Below are the code and all the weights of a small trained network. Each question names an input and a target symbol and asks about switching units off, where a switched-off unit gives its printed mean instead of its output.

import numpy as np


def w(rows, s, z=0):
    codes = np.array(rows[::2]) - 128.0
    scale = np.full(codes.shape[1], s)
    scale[-1] = z or s
    return codes * scale


def f(y):
    return np.maximum(y, 0)


def softmax(a):
    e = np.exp(a - a.max(-1, keepdims=True))
    return e / e.sum(-1, keepdims=True)


def log_softmax(a):
    a = a - a.max(-1, keepdims=True)
    return a - np.log(np.exp(a).sum(-1, keepdims=True))


def net(x, mask):
    ids = ['αδεζηθλμξστφψω'.index(c) for c in x.split()]
    T = len(ids)
    res = E[ids] + P[:T]
    r = res
    for j in range(2):
        rows = slice(2 * j, 2 * j + 2)
        q, k, v = (r @ M[0][rows].T for M in (Q, K, V))
        z = softmax(np.where(np.tri(T) > 0, q @ k.T / 2**0.5, -1e9)) @ v
        o = O[0][rows]
        res = res + np.where(mask[j], z, o[:, -1]) @ o[:, :-1]
    y = f(res @ A[0][:, :-1].T + A[0][:, -1])
    res = res + np.where(mask[2:14], y, B[0][:, -1]) @ B[0][:, :-1]
    return log_softmax(res[-1] @ U[:, :-1].T + U[:, -1])


Q, K, V, O, A, B = {}, {}, {}, {}, {}, {}
E = w([
[148,135,107],'α',
[171,161,84],'δ',
[132,83,126],'ε',
[154,68,117],'ζ',
[109,150,73],'η',
[118,139,131],'θ',
[191,155,130],'λ',
[141,67,135],'μ',
[100,191,145],'ξ',
[144,145,173],'σ',
[66,160,97],'τ',
[176,134,196],'φ',
[12,158,22],'ψ',
[7,173,132],'ω',
],0.018)
P = w([
[209,243,117],'0',
[147,254,169],'1',
[157,101,80],'2',
[92,224,214],'3',
[153,106,87],'4',
[62,188,234],'5',
[154,104,91],'6',
[54,149,241],'7',
[156,100,107],'8',
[76,163,222],'9',
],0.0038)
Q[0] = w([
[175,229,176],'H0',
[161,139,72],'H0',
[100,190,108],'H1',
[137,7,82],'H1',
],0.014)
K[0] = w([
[155,133,238],'H0',
[150,41,118],'H0',
[54,108,135],'H1',
[220,2,149],'H1',
],0.012)
V[0] = w([
[157,69,139],'H0',
[125,99,44],'H0',
[165,248,150],'H1',
[183,125,64],'H1',
],0.016)
O[0] = w([
[206,65,147,40],'H0',
[194,228,91,145],'H0',
[33,2,99,253],'H1',
[193,96,91,161],'H1',
],0.0098,0.0053)
A[0] = w([
[144,132,136,3],'N0',
[183,125,130,47],'N1',
[109,203,131,63],'N2',
[197,131,160,104],'N3',
[84,230,57,82],'N4',
[138,213,201,33],'N5',
[90,113,222,88],'N6',
[114,69,58,121],'N7',
[114,121,87,162],'N8',
[119,255,147,83],'N9',
[118,158,117,155],'N10',
[122,76,169,112],'N11',
],0.0067,0.005)
B[0] = w([
[5,202,141,128],'N0',
[155,120,98,139],'N1',
[154,76,141,173],'N2',
[111,88,127,154],'N3',
[205,142,170,254],'N4',
[57,140,81,148],'N5',
[203,134,97,180],'N6',
[118,177,145,232],'N7',
[149,156,142,212],'N8',
[115,48,140,213],'N9',
[128,143,144,180],'N10',
[91,159,106,173],'N11',
],0.014,0.0052)
U = w([
[145,156,101,3],'α',
[139,149,10,100],'δ',
[156,145,123,64],'ε',
[186,105,81,45],'ζ',
[133,249,87,226],'η',
[125,173,128,159],'θ',
[142,122,112,62],'λ',
[160,134,137,185],'μ',
[91,195,142,232],'ξ',
[125,127,151,144],'σ',
[118,220,163,129],'τ',
[138,74,161,177],'φ',
[168,200,229,185],'ψ',
[114,196,245,106],'ω',
],0.012,0.0029)

Each question gives the input, a string of symbols that net reads in full, and the target symbol t.
The units are the heads (2 rows each of Q, K, V and O) and the neurons (one row each of A and B). Each row of codes is followed by its name. A weight is (code - 128) times the scale printed after its matrix; where a second scale follows, it is the last column's (O, A, B and U).
mask holds one flag per unit, heads first, then neurons. A switched-off unit (its flag False) gives its mean, the last column of its rows in O or B, instead of its output. The means were averaged over made-up inputs and are rounded, as every weight is.
A unit's drop is (log p(t) with every unit on - log p(t) with that unit switched off) / (log p(t) with every unit on - log p(t) with every unit switched off).
The circuit of an input: a set's keep is (log p(t) with only the set's units on - log p(t) with every unit switched off) / (log p(t) with every unit on - log p(t) with every unit switched off). Starting from the 12 units with the biggest drops (on a tie, the unit counted first), units are removed one at a time, each time the one whose removal leaves the highest keep (on an exact tie, the one counted first), for as long as the keep stays at least 0.8.
circuit, biggest first: the units of the circuit, biggest drop first
heads that matter: for each layer, one digit per head in row order, 1 if its drop is at least 0.15 and else 0, layers parted by /
drop when u is switched off: that unit's drop, to one decimal
input δ δ ξ μ φ η φ λ, target φ: circuit, biggest first => H0
input η δ ψ ψ ψ φ τ ω ε, target ψ: circuit, biggest first => N4; H0; H1
input δ τ ζ φ, target φ: heads that matter => 10
input η ξ θ θ δ ξ, target ξ: circuit, biggest first => H1; H0; N11
input ξ φ ω, target ω: circuit, biggest first => H1; N4
input δ δ η, target η: heads that matter => 10
input δ δ δ ψ η, target η: heads that matter => 11
input φ δ φ η ξ η ζ δ ω, target ω: heads that matter => 01
input δ η ζ ψ, target ψ: drop when H1 is switched off => 0.1
input σ δ θ δ ζ φ, target φ: drop when H0 is switched off => 0.4
input δ λ μ ξ, target ξ: drop when N4 is switched off => 0.2
input φ φ σ ζ δ δ ε ψ, target ψ: drop when H0 is switched off => 0.1
